[[121 119 124 137 121 134 129]
 [112 141 120 127 125 137 125]
 [115 137 114 133 136 124 130]
 [125 127 128 127 128 128 134]
 [112 132 140 126 133 135 135]
 [143 128 125 126 128 133 133]
 [138 129 131 129 121 126 141]
 [115 131 129 133 123 127 129]
 [150 125 128 126 137 122 123]]
=>
[[112 141 120 127 125 137 125]
 [115 137 114 133 136 124 130]
 [112 132 140 126 133 135 135]
 [115 131 129 133 123 127 129]
 [138 129 131 129 121 126 141]
 [143 128 125 126 128 133 133]
 [125 127 128 127 128 128 134]
 [150 125 128 126 137 122 123]
 [121 119 124 137 121 134 129]]

[[132 122]
 [105 144]
 [129 133]
 [151 129]
 [133 114]
 [141 143]
 [149 121]
 [115 112]
 [154 142]]
=>
[[105 144]
 [141 143]
 [154 142]
 [129 133]
 [151 129]
 [132 122]
 [149 121]
 [133 114]
 [115 112]]

[[126 124 127 129 129 133 130 126 132]
 [126 112 118 147 135 155 132 113 150]
 [133 135 129 125 127 121 120 131 126]
 [126 116 121 140 133 147 132 118 144]
 [127 126 128 128 128 131 130 127 130]]
=>
[[133 135 129 125 127 121 120 131 126]
 [127 126 128 128 128 131 130 127 130]
 [126 124 127 129 129 133 130 126 132]
 [126 116 121 140 133 147 132 118 144]
 [126 112 118 147 135 155 132 113 150]]

[[127 128 123 129 121 123 121]
 [122 129 115 135 115 131 122]
 [131 116 138 122 129 129 127]
 [130 137 122 143 126 115 138]
 [125 111 143 120 136 151 134]
 [128 125 137 119 140 141 132]
 [129 122 131 136 128 128 136]
 [128 134 130 129 137 133 137]]
=>
[[130 137 122 143 126 115 138]
 [128 134 130 129 137 133 137]
 [122 129 115 135 115 131 122]
 [127 128 123 129 121 123 121]
 [128 125 137 119 140 141 132]
 [129 122 131 136 128 128 136]
 [131 116 138 122 129 129 127]
 [125 111 143 120 136 151 134]]

[[119 139 148 139 135 127 112 118]
 [116 119 136 129 142 143 119 137]
 [114 124 145 130 134 144 110 125]
 [115 118 143 139 131 152 128 138]
 [109 128 134 150 143 109 125 154]]
=>
[[119 139 148 139 135 127 112 118]
 [109 128 134 150 143 109 125 154]
 [114 124 145 130 134 144 110 125]
 [116 119 136 129 142 143 119 137]
 [115 118 143 139 131 152 128 138]]

[[105 107]
 [126 125]
 [132 126]
 [119 119]]
=>
[[132 126]
 [126 125]
 [119 119]
 [105 107]]

[[122 135 136 109 121 112 128 120 124 114 115 120]
 [131 114 139 110 138 131 117 113 128 113 124 124]
 [124 129 138 107 126 115 126 118 123 111 116 121]
 [118 145 129 123 106 111 133 125 132 127 118 122]
 [119 143 131 117 110 110 132 124 129 122 116 121]]
=>
[[118 145 129 123 106 111 133 125 132 127 118 122]
 [119 143 131 117 110 110 132 124 129 122 116 121]
 [122 135 136 109 121 112 128 120 124 114 115 120]
 [124 129 138 107 126 115 126 118 123 111 116 121]
 [131 114 139 110 138 131 117 113 128 113 124 124]]
---
[[124 122 126 126 127 125 120]
 [137 140 133 132 127 129 108]
 [133 141 128 138 128 142 117]
 [134 119 130 125 140 118 113]
 [127 130 124 132 129 137 128]
 [137 140 134 134 131 131 130]
 [117 132 129 132 115 132 144]
 [131 115 134 132 147 118 126]
 [124 123 122 107 110 116 134]]
=>
[[124 122 126 126 127 125 120]
 [133 141 128 138 128 142 117]
 [127 130 124 132 129 137 128]
 [117 132 129 132 115 132 144]
 [124 123 122 107 110 116 134]]

[[133 123]
 [109 121]
 [136 123]
 [136 124]
 [132 132]
 [124 150]
 [131 146]]
=>
[[133 123]
 [136 123]
 [132 132]
 [131 146]]

[[137 125 133 141 148]
 [124 127 118 135 137]
 [135 129 131 130 129]
 [149 123 138 127 127]
 [143 125 134 128 128]
 [135 130 128 117 110]
 [117 128 113 134 138]
 [137 122 129 135 140]
 [140 123 135 143 151]
 [146 126 139 128 128]]
=>
[[137 125 133 141 148]
 [135 129 131 130 129]
 [143 125 134 128 128]
 [117 128 113 134 138]
 [140 123 135 143 151]]

[[130 133 127 133 118 132 125 132 133 113 133 120]
 [142 153 126 132 118 141 114 116 125 121 142 123]
 [125 123 140 129 149 114 129 118 113 143 128 139]
 [112 125  98 132 129 122 127 130 111 136 134 136]
 [128 129 110 128 120 135 132 123 127 134 126 132]]
=>
[[130 133 127 133 118 132 125 132 133 113 133 120]
 [125 123 140 129 149 114 129 118 113 143 128 139]
 [128 129 110 128 120 135 132 123 127 134 126 132]]

[[131 131 131 126 124 125 125 129 134 131 131 128 129 132]
 [134 123 133 131 131 131 132 138 130 101 128 116 127 128]
 [110 138 114 130 133 130 130 120 126 133 142 131 130 128]]
=>
[[131 131 131 126 124 125 125 129 134 131 131 128 129 132]
 [110 138 114 130 133 130 130 120 126 133 142 131 130 128]]

[[122 139 130 135 134]
 [145 111 118 111 114]
 [125 119 124 125 123]
 [125 142 139 143 140]
 [126 126 129 126 128]
 [128 120 128 126 125]
 [124 119 130 130 127]
 [102 119 135 136 133]
 [128 149 133 137 138]
 [132 116 127 115 122]
 [123 116 123 117 121]
 [121 121 128 130 127]]
=>
[[122 139 130 135 134]
 [125 119 124 125 123]
 [126 126 129 126 128]
 [124 119 130 130 127]
 [128 149 133 137 138]
 [123 116 123 117 121]]

[[151 124 147 121 128 128 122 141 123 137 127 127 127 127 125]
 [120 134 118 131 128 134 129 117 133 120 132 136 133 133 135]
 [143 124 150 115 132 125 115 145 122 141 127 126 127 128 128]
 [109 130 120 132 133 130 134 126 131 127 129 129 129 129 138]
 [132 125 140 124 131 124 124 139 126 137 126 125 126 126 126]]
=>
[[151 124 147 121 128 128 122 141 123 137 127 127 127 127 125]
 [143 124 150 115 132 125 115 145 122 141 127 126 127 128 128]
 [132 125 140 124 131 124 124 139 126 137 126 125 126 126 126]]

[[128 120 127 119 126 131 126 129]
 [126 123 123 117 131 131 130 128]
 [128 134 132 133 137 124 135 127]
 [122 123 131 114 125 130 125 132]
 [124 130 128 119 128 131 129 131]
 [123 130 136 128 140 120 136 128]
 [152 125 136 152 108 138 112 130]
 [104 134 137 109 150 114 144 130]]
=>
[[128 120 127 119 126 131 126 129]
 [128 134 132 133 137 124 135 127]
 [124 130 128 119 128 131 129 131]
 [152 125 136 152 108 138 112 130]]

[[152 137 134]
 [129 111 121]
 [137 121 126]
 [138 113 122]
 [149 115 123]]
=>
[[152 137 134]
 [137 121 126]
 [149 115 123]]
---
[[150 146 109 129 132]
 [126 141 117 129 113]
 [116 113 150 133 105]]
=>
[[146 109]
 [141 117]]

[[148 152 106]
 [137 150 105]]
=>
[[152 106]
 [150 105]]

[[109 121 128]
 [132 118 137]
 [124 121 133]
 [141 149 125]
 [133 135 132]]
=>
[[121 128]
 [118 137]]

[[118 119 120]
 [154 146 144]
 [138 138 138]
 [130 120 119]
 [137 117 116]]
=>
[[119 120]
 [146 144]]

[[106 121 116 124]
 [146 144 135 116]
 [146 137 106 141]]
=>
[[121 116]
 [144 135]]

[[152 107 153 150 145]
 [151  98 110 115 119]
 [140 149 106 139 124]]
=>
[[107 153]
 [ 98 110]]
